Here is a tiny trained network, its code and every weight. The questions are about switching its units off for an input and a class, where a switched-off unit gives its printed mean instead of its output.

import numpy as np


def w(rows, s, z=0):
    codes = np.array(rows[::2]) - 128.0
    scale = np.full(codes.shape[1], s)
    scale[-1] = z or s
    return codes * scale


def norm(h):
    return h / np.sqrt((h * h).mean(-1, keepdims=True) + 1e-5)


def f(y):
    return np.maximum(y, 0)


def log_softmax(a):
    a = a - a.max(-1, keepdims=True)
    return a - np.log(np.exp(a).sum(-1, keepdims=True))


def net(x, mask):
    res = np.array(x, float).reshape(1, 5) / 4 @ E
    u = 0
    for l in range(3):
        y = f(norm(res) @ A[l][:, :-1].T + A[l][:, -1])
        res = res + np.where(mask[u : u + 10], y, B[l][:, -1]) @ B[l][:, :-1]
        u += 10
    return log_softmax(norm(res)[-1] @ U[:, :-1].T + U[:, -1])


A, B = {}, {}
E = w([
[129,128,125],'x0',
[184,88,254],'x1',
[133,129,126],'x2',
[25,117,161],'x3',
[131,198,153],'x4',
],0.0093)
A[0] = w([
[78,88,137,140],'L0N1',
[151,208,134,144],'L0N2',
[81,126,127,41],'L0N3',
[143,196,137,86],'L0N4',
[130,141,137,39],'L0N5',
[133,47,109,3],'L0N6',
[176,28,63,140],'L0N7',
[150,126,103,17],'L0N8',
[72,5,94,157],'L0N9',
[64,179,154,97],'L0N10',
],0.015,0.0054)
B[0] = w([
[180,175,111,196],'L0N1',
[60,203,220,196],'L0N2',
[206,101,164,149],'L0N3',
[99,212,150,163],'L0N4',
[141,121,116,128],'L0N5',
[187,255,195,148],'L0N6',
[144,253,184,244],'L0N7',
[121,146,152,133],'L0N8',
[157,245,157,253],'L0N9',
[197,206,140,193],'L0N10',
],0.0085,0.0064)
A[1] = w([
[116,150,153,115],'L1N1',
[52,134,156,143],'L1N2',
[153,167,151,140],'L1N3',
[137,166,89,162],'L1N4',
[94,132,4,249],'L1N5',
[140,92,109,117],'L1N6',
[132,99,137,25],'L1N7',
[134,201,171,123],'L1N8',
[100,158,144,4],'L1N9',
[165,115,103,149],'L1N10',
],0.018,0.0035)
B[1] = w([
[131,125,108,164],'L1N1',
[198,159,107,146],'L1N2',
[107,107,92,201],'L1N3',
[87,85,136,175],'L1N4',
[44,87,246,157],'L1N5',
[108,150,128,128],'L1N6',
[126,114,123,128],'L1N7',
[155,91,79,248],'L1N8',
[150,120,118,146],'L1N9',
[76,148,101,132],'L1N10',
],0.013,0.017)
A[2] = w([
[196,65,181,119],'L2N1',
[145,66,21,95],'L2N2',
[175,210,130,67],'L2N3',
[177,126,74,27],'L2N4',
[210,91,121,212],'L2N5',
[163,159,118,52],'L2N6',
[131,224,147,90],'L2N7',
[83,4,141,2],'L2N8',
[151,53,171,82],'L2N9',
[185,100,91,158],'L2N10',
],0.011,0.0039)
B[2] = w([
[65,162,132,190],'L2N1',
[55,9,111,198],'L2N2',
[163,150,81,212],'L2N3',
[106,113,92,182],'L2N4',
[51,123,126,253],'L2N5',
[130,137,94,165],'L2N6',
[190,185,156,186],'L2N7',
[98,124,54,144],'L2N8',
[59,137,165,152],'L2N9',
[82,108,98,221],'L2N10',
],0.011,0.0064)
U = w([
[113,135,127,225],'0',
[46,146,254,135],'1',
[114,137,110,185],'2',
[181,211,130,102],'3',
[88,122,62,84],'4',
[209,35,150,45],'5',
[241,30,235,2],'6',
],0.015,0.011)

Each question gives the input, the list of numbers given to net, and the class t.
The units are the neurons (one row each of A and B). Each row of codes is followed by its name. A weight is (code - 128) times the scale printed after its matrix; where a second scale follows, it is the last column's (A, B and U).
mask holds one flag per neuron, layer by layer. A switched-off neuron (its flag False) gives its mean, the last column of its row in B, instead of its output. The means were averaged over made-up inputs and are rounded, as every weight is.
A unit's drop is (log p(t) with every unit on - log p(t) with that unit switched off) / (log p(t) with every unit on - log p(t) with every unit switched off).
The circuit of an input: a set's keep is (log p(t) with only the set's units on - log p(t) with every unit switched off) / (log p(t) with every unit on - log p(t) with every unit switched off). Starting from the 12 units with the biggest drops (on a tie, the unit counted first), units are removed one at a time, each time the one whose removal leaves the highest keep (on an exact tie, the one counted first), for as long as the keep stays at least 0.8.
circuit, biggest first: the units of the circuit, biggest drop first
most important unit: the unit with the biggest drop
top k neurons: the k neurons with the biggest drops, biggest first
k most important neurons of layer l: the k neurons of layer l with the biggest drops, biggest first
drop when u is switched off: that unit's drop, to one decimal
input [4,-7,-6,7,7], class 1: circuit, biggest first => [L1N5; L0N7]
input [5,0,-5,-6,5], class 4: circuit, biggest first => [L0N7; L0N9]
input [-1,-2,0,1,-8], class 3: most important unit => L0N9
input [1,-6,4,-1,4], class 1: circuit, biggest first => [L1N5; L0N7; L0N9]
input [0,8,-2,-8,-5], class 1: top 3 neurons => [L0N9; L1N8; L2N1]
input [-5,-4,4,6,8], class 3: 2 most important neurons of layer 0 => [L0N2; L0N4]
input [4,5,2,3,7], class 3: top 2 neurons => [L0N2; L1N4]
input [0,5,-5,7,-6], class 4: top 4 neurons => [L1N5; L0N7; L0N9; L0N2]
input [-2,-6,4,4,5], class 1: 2 most important neurons of layer 0 => [L0N7; L0N9]
input [-7,-7,-5,6,8], class 3: top 3 neurons => [L0N10; L1N2; L0N2]
input [0,6,-4,-8,4], class 4: top 4 neurons => [L1N5; L0N9; L0N7; L1N4]
input [8,-8,1,3,6], class 1: top 3 neurons => [L1N5; L0N7; L0N9]
input [6,4,0,-7,-6], class 4: 3 most important neurons of layer 1 => [L1N5; L1N3; L1N2]
input [-4,4,-6,3,4], class 0: circuit, biggest first => [L1N5]
input [3,7,-1,-3,1], class 1: top 3 neurons => [L1N8; L0N9; L1N4]
input [-1,5,0,8,0], class 4: top 2 neurons => [L1N5; L0N7]
input [7,-7,1,-5,7], class 1: top 3 neurons => [L1N5; L0N7; L0N9]
input [2,-1,-4,-8,5], class 4: top 2 neurons => [L0N9; L0N7]
input [3,4,-2,-5,4], class 4: top 2 neurons => [L1N5; L1N4]
input [-1,2,-4,7,2], class 4: most important unit => L0N7
input [0,-5,3,1,0], class 1: top 2 neurons => [L1N5; L0N7]
input [-3,6,-7,8,8], class 3: top 2 neurons => [L1N5; L1N4]
input [-1,8,2,-4,6], class 1: drop when L0N9 is switched off => 0.8
input [8,6,-5,5,6], class 2: drop when L1N4 is switched off => 0.3
input [5,4,3,2,2], class 2: drop when L1N5 is switched off => 0.2
